Here is a tiny trained network, its code and every weight. The questions are about switching its units off for an input and a class, where a switched-off unit gives its printed mean instead of its output.

import numpy as np


def w(rows, s, z=0):
    codes = np.array(rows[::2]) - 128.0
    scale = np.full(codes.shape[1], s)
    scale[-1] = z or s
    return codes * scale


def norm(h):
    return h / np.sqrt((h * h).mean(-1, keepdims=True) + 1e-5)


def f(y):
    return y / 2 * (1 + np.tanh(0.7978845608 * (y + 0.044715 * y**3)))


def log_softmax(a):
    a = a - a.max(-1, keepdims=True)
    return a - np.log(np.exp(a).sum(-1, keepdims=True))


def net(x, mask):
    res = np.array(x, float).reshape(1, 8) / 4 @ E
    u = 0
    for l in range(4):
        y = f(norm(res) @ A[l][:, :-1].T + A[l][:, -1])
        res = res + np.where(mask[u : u + 5], y, B[l][:, -1]) @ B[l][:, :-1]
        u += 5
    return log_softmax(norm(res)[-1] @ U[:, :-1].T + U[:, -1])


A, B = {}, {}
E = w([
[145,115,114,144,114,133,136],'x0',
[200,26,132,176,242,77,136],'x1',
[1,69,177,223,99,79,24],'x2',
[163,119,129,155,99,140,132],'x3',
[202,182,94,149,98,65,92],'x4',
[142,84,93,66,131,147,12],'x5',
[151,117,159,138,108,132,119],'x6',
[145,114,132,147,110,131,133],'x7',
],0.0047)
A[0] = w([
[254,184,112,178,108,97,4,179],'0.n1',
[153,95,155,14,142,185,47,7],'0.n2',
[149,133,96,103,133,160,79,133],'0.n3',
[105,178,215,165,118,88,249,20],'0.n4',
[115,99,113,106,70,85,109,91],'0.n5',
],0.0058,0.0013)
B[0] = w([
[62,135,131,87,98,69,172,255],'0.n1',
[128,62,98,121,40,156,187,200],'0.n2',
[98,97,125,145,105,76,109,157],'0.n3',
[148,37,2,106,68,78,217,214],'0.n4',
[193,185,106,120,110,91,157,137],'0.n5',
],0.0077,0.0031)
A[1] = w([
[198,165,136,2,133,143,207,37],'1.n1',
[103,21,115,95,63,151,144,129],'1.n2',
[161,202,81,129,109,33,103,81],'1.n3',
[193,84,148,158,224,134,102,7],'1.n4',
[208,77,236,120,162,103,115,19],'1.n5',
],0.0062,0.002)
B[1] = w([
[249,137,169,75,137,218,58,228],'1.n1',
[20,98,122,25,174,109,247,253],'1.n2',
[73,138,236,124,242,27,182,185],'1.n3',
[145,181,38,211,196,89,75,147],'1.n4',
[169,52,60,254,238,95,81,136],'1.n5',
],0.0051,0.004)
A[2] = w([
[35,126,176,207,112,74,106,34],'2.n1',
[22,116,182,254,113,113,119,5],'2.n2',
[143,188,131,111,145,64,200,136],'2.n3',
[119,81,176,120,96,136,28,83],'2.n4',
[191,123,71,103,135,136,194,50],'2.n5',
],0.007,0.0016)
B[2] = w([
[212,114,198,26,145,219,50,255],'2.n1',
[211,95,216,20,46,249,29,251],'2.n2',
[81,68,183,2,139,89,89,243],'2.n3',
[175,41,75,97,49,187,235,139],'2.n4',
[71,128,122,93,47,227,49,236],'2.n5',
],0.0047,0.003)
A[3] = w([
[75,254,143,61,53,180,166,53],'3.n1',
[61,164,189,69,181,183,80,195],'3.n2',
[58,71,105,46,112,83,182,22],'3.n3',
[138,138,124,171,222,41,91,10],'3.n4',
[43,229,144,84,42,175,98,138],'3.n5',
],0.0063,0.0013)
B[3] = w([
[113,90,137,242,182,89,46,242],'3.n1',
[151,67,148,78,150,158,231,205],'3.n2',
[96,48,149,121,124,103,209,253],'3.n3',
[79,122,139,160,254,113,110,144],'3.n4',
[118,168,102,214,233,105,112,233],'3.n5',
],0.0069,0.0051)
U = w([
[176,165,152,82,79,203,97,193],'0',
[74,90,61,106,74,83,201,101],'1',
[87,150,157,116,161,95,188,176],'2',
[102,114,99,123,152,121,145,122],'3',
[96,168,89,255,208,113,70,5],'4',
],0.0081,0.0025)

Each question gives the input, the list of numbers given to net, and the class t.
The units are the neurons (one row each of A and B). Each row of codes is followed by its name. A weight is (code - 128) times the scale printed after its matrix; where a second scale follows, it is the last column's (A, B and U).
mask holds one flag per neuron, layer by layer. A switched-off neuron (its flag False) gives its mean, the last column of its row in B, instead of its output. The means were averaged over made-up inputs and are rounded, as every weight is.
A unit's drop is (log p(t) with every unit on - log p(t) with that unit switched off) / (log p(t) with every unit on - log p(t) with every unit switched off).
The circuit of an input: a set's keep is (log p(t) with only the set's units on - log p(t) with every unit switched off) / (log p(t) with every unit on - log p(t) with every unit switched off). Starting from the 12 units with the biggest drops (on a tie, the unit counted first), units are removed one at a time, each time the one whose removal leaves the highest keep (on an exact tie, the one counted first), for as long as the keep stays at least 0.8.
circuit, biggest first: the units of the circuit, biggest drop first
k most important neurons: the k neurons with the biggest drops, biggest first
top k neurons in layer l: the k neurons of layer l with the biggest drops, biggest first
input [7,-8,1,-5,-4,-4,6,4], class 4: top 3 neurons in layer 3	3.n1; 3.n5; 3.n2
input [-6,-8,5,-4,-6,3,3,6], class 4: circuit, biggest first	3.n5
input [1,8,-5,-8,1,6,5,1], class 4: circuit, biggest first	0.n4; 1.n4
input [-6,-8,-1,8,2,-7,7,2], class 4: 2 most important neurons	3.n1; 3.n5
input [2,3,-4,8,8,4,1,5], class 2: 3 most important neurons	0.n1; 1.n3; 0.n4
input [1,7,8,-6,-1,7,-2,-2], class 0: 2 most important neurons	0.n4; 2.n2
input [2,7,-8,3,8,-6,-4,0], class 0: circuit, biggest first	1.n1; 2.n5
input [1,1,5,0,4,3,-1,-5], class 0: 2 most important neurons	2.n1; 0.n4
input [8,8,-7,2,1,2,-4,5], class 4: circuit, biggest first	0.n4; 1.n4; 1.n5; 3.n2
input [-8,8,-3,2,4,1,3,4], class 4: 2 most important neurons	0.n4; 1.n5
input [-2,8,-3,3,0,6,-6,-2], class 4: 3 most important neurons	0.n4; 1.n4; 1.n5
input [-4,7,0,-3,-1,-4,-1,3], class 4: 2 most important neurons	0.n1; 0.n2
input [3,-6,4,5,0,-5,3,-1], class 4: 4 most important neurons	3.n1; 3.n5; 0.n2; 0.n1
input [1,-5,-1,3,-1,-3,-2,-5], class 4: circuit, biggest first	3.n1
input [-5,6,-5,8,-3,2,0,1], class 4: 4 most important neurons	0.n4; 1.n5; 1.n4; 2.n2
input [1,6,-6,-5,1,4,-4,-4], class 0: 2 most important neurons	1.n1; 0.n2
input [4,-1,-3,-6,3,-1,1,-1], class 0: 3 most important neurons	1.n1; 1.n2; 3.n3
input [-2,-3,-7,6,-6,-4,-5,-1], class 0: 2 most important neurons	1.n1; 0.n1
input [5,5,-8,7,-8,5,-8,-1], class 0: top 2 neurons in layer 1	1.n1; 1.n3
input [8,1,-7,8,-2,-3,-6,7], class 0: most important neuron	1.n1
